Each row has a name. Each question is about the rows just above it. Places in a row count from 0.

pabab: [ 28  60  51  55  20 -58 -68  22  47  98  33]
kage: [ 28 -38  28 -56  20  28  79 -17  -6  34  27]
gego: [ 28  -1 -44 120  19 -11 120  69  76 119 -28]
bab: [ 28  -1  31 -64  20 -20  79 -20  -6  36  27]
Tivek: [ 28  -1  31 -47  20 -20  79 -25   6  44  27]
tona: [ 28  -1 -51  92  20 -20  79  85  55  91  26]
sufu: [ 28  -1  31 -46  20 -20  83  -9 -13  30  27]
Detip: [ 28  -1 -46  99  20 -20  79  55  41  91   2]
pize: [ 28 -16  31 -77  22 -20  81  11 -13  62  27]
Rimug: [-17 -84  31  -2  52 -79  51  64 -76  91  27]
Bis: [ 28  17 -49  83  17 -20  99  52  29  93 -20]
kek: [ 28  68 -63  97 -63 -20  52  67  52 -63  17]
At which places does kek hold [67]? -> 7
At which places does gego hold [120]? -> 3 6
At which places does kage hold [28]? -> 0 2 5
Every place of [-63] in kek: -> 2 4 9

Nelek: [  31  -92   -9 -109  104   -9   31  -39   31  -51   17   17   -9   -9
   16   31]
kur: [ -87  108   -9 -109   12  -87  -87  -87  -15  -51   17   17   32  -51
  -88  108]
vudaf: [ 11  11 -25  56 -56 -27 -37 -39 -37  18  11 -19 -94  11 -80  11]
Every place of [31] in Nelek: -> 0 6 8 15
At which places does Nelek hold [-92]? -> 1
Every place of [108] in kur: -> 1 15
Places of [-87] in row kur: -> 0 5 6 7
Every place of [11] in vudaf: -> 0 1 10 13 15

lonud: [ 90  49  39  90 -70 -70]
Pota: [-71  49  38 -74  90  38]
zupo: [ 69  69  69  91 -16 -29]
Tebal: [-43   5  38  38 -43  -2]
Every place of [-43] in Tebal: -> 0 4
Every place of [-70] in lonud: -> 4 5
Every place of [-71] in Pota: -> 0
Every place of [90] in lonud: -> 0 3
At which places does zupo hold [69]? -> 0 1 2
Whose row is [ 69  69  69  91 -16 -29]? -> zupo
At which places does Tebal hold [38]? -> 2 3

riraf: [-32 -32 -33   2 -33  31 -69]
rako: [ 11  37  -6 105 -42  58 -76]
verov: [  79  -31   -2  -58  -40 -106   14]
subik: [ 58  47  82  57 -70 -12 -29]
zal: [   0 -102 -102 -102 -103  -35    0]
Every place of [11] in rako: -> 0
Places of [-103] in row zal: -> 4
Places of [-32] in row riraf: -> 0 1

likez: [-24 -24 -24  -8 -24]
fud: [-75  43 -75 -24 -34]
guteg: [-25 -75  81 -75 -76]
Every place of [-24] in likez: -> 0 1 2 4
Every place of [81] in guteg: -> 2
At which places does guteg hold [-76]? -> 4
At which places does guteg hold [-25]? -> 0
At which places does fud hold [-24]? -> 3

vala: [0 0 0 0 0 0 0 0 0]
femor: [  68   68   57   84   -8 -101   27  106  -87]
bif: [-3 -3 -7 -7 -7 -6 -7 -3 -7]
Kepes: [ 21  -6 -41  35 -45 -11  29  13 -38]
zat: [ -9  11  -9  34  47 -10  47  15 -10]
mokud: [ 15 -12 -45  32 -48  28  28  28  28]
At which places does bif hold [-7]? -> 2 3 4 6 8
Every place of [0] in vala: -> 0 1 2 3 4 5 6 7 8
Places of [-87] in row femor: -> 8
At which places does zat hold [-10]? -> 5 8
At which places does zat hold [47]? -> 4 6
Every place of [28] in mokud: -> 5 6 7 8

kesu: [-15 -23  29   3  68 -51]
sabo: [ 53 -31 -36  28  72  18]
Gav: [-88 -88 -17 -17  46  22]
luvam: [-43  15   9  22  -6  -8]
Kope: [10 39 10 39 39 39]
makud: [ 20 -20 -19 -28   5  57]
bikaz: [-43  49   9  22  -6  -8]
Mitis: [ 68 -35 -18  46  75 -17]
rere: [ 38  44 -17  12 -19  72]
laga: [ 50 -13  58  -4  55 -25]
tapi: [ -7  19  14  16 -32  20]
Every place of [29] in kesu: -> 2
Every place of [39] in Kope: -> 1 3 4 5
Places of [-17] in row Gav: -> 2 3

padod: [ 97 -41  98  97  59  -2  97  97 -41 -41]
ziza: [  58 -106   54   54  -44   58    6   54  -41   58]
Kep: [ 0 -2 -2 -2 -3  4 -3 -2 52 -2]
vas: [   1   45  -96 -107    1   10  -56   10 -107   54]
Places of [97] in row padod: -> 0 3 6 7
Every place of [-106] in ziza: -> 1
At which places does vas hold [-107]? -> 3 8
Places of [1] in row vas: -> 0 4
At which places does ziza hold [58]? -> 0 5 9
At which places does ziza hold [54]? -> 2 3 7

nel: [ 61  -6 -26  47  38 -32 -14  -9 -37  68  53 -37]
vabu: [-60 -45 -61  92 -60 -45  40 -20 -43 -60 -60 -60]
Bera: [-86  68  69   5  68  69 -37  -9  -9  68  68  68]
fas: [-86   5 -73 -44  93  48  82  53  82  48  82  74]
pozan: [ 44 100  93 -10 -24  -5  -5  25   1   2  29  17]
Every place of [93] in fas: -> 4
Every place of [-60] in vabu: -> 0 4 9 10 11
Every place of [48] in fas: -> 5 9
Places of [-9] in row Bera: -> 7 8
At which places does vabu hold [-45]? -> 1 5
Places of [68] in row Bera: -> 1 4 9 10 11
Places of [68] in row nel: -> 9

Pavo: [ 10  46  -2  85   3  62  28  33  -5  42  63  -2  -4  93  58  83 -14  85
  55  29  91 -12  19  -3]
nom: [ 13  65  -1 -16   4  73  75  64  48 -22  59   1 -16  79  86  78  53  49
  81  63  18  68  58  -3]
foni: [ 15  65  -1 -15  64  81 117  41  -5 -21   1  -1  -4  91  78  73 -11  47
  71  65  61 -10  31  -2]
saza: [ 11  73  82  82  65  30  20  43  -4  11  11  -2  -4  82  52  -4  -8 109
  47  25 104  55  82  -1]
fam: [102  49  -1  68   4  71  62  39  -6 -22   1  -2  -5  93  61  87 -14  -4
  48  24 112  81  29  -2]
Felud: [ 60  89  64  82   4  70  57  57  14  53  68  -5  69   7  -2  87  51  -4
  52  20  69  -9 -35  -3]
mag: [ 15  64  -1  79   5 113 101  45  -4  -1  66  -2  -4  74  60  95  66  45
  -1  32  81 -11  23  -3]
riv: [  9 111  68  88   4  66  53 -14  63  47   4  76   0  71  -1  65 -14  -3
  53  30   9   9  -3  82]
sen: [ 71  96  87  72   1  63  13   1  89  51  73  -6  32   3   0 108  40   8
  -1  27  55 -13 -28  67]
Every place of [-14] in riv: -> 7 16
At which places does riv hold [63]? -> 8
Places of [82] in row saza: -> 2 3 13 22
Places of [-1] in row riv: -> 14
At which places does mag hold [-1]? -> 2 9 18

bosav: [  9  24   9   9  16 -11 -19  55 -40  24 -19  -1  16]
virep: [-26 -67 -10  16 -48   9 -10 -10   9   9 -10 -10   9]
kofog: [  2 -71  31   4 -32   3   4  12  11  -3   4 -75  37]
lil: [ -1   0   0  63   2 -62  -8  31  -3  20  -7 -24  40]
Kepef: [ -3 -16 -21 -18   8   4   4  20  -4 -13  10  65  57]
tof: [  2 -62 -55  19 -59  -1  14 -14  19  19   4  -2   2]
kogu: [  1 -19   9  -7  21  11 -19  21   5  15   8  52  11]
mufin: [ -3 -21 -21 -18 -23   4   4  -4  -4  10 -21  -4  23]
rine: [ 14 -50  30 -33 -41  -9  -5 -52 -60 -16  32  90  29]
fodes: [ 10  17  -8   7 -20 -17 -12 -15   4   2  10 -36  55]
Every place of [-10] in virep: -> 2 6 7 10 11
Places of [9] in row bosav: -> 0 2 3
Places of [2] in row tof: -> 0 12
Places of [9] in row virep: -> 5 8 9 12
At which places does mufin hold [-4]? -> 7 8 11

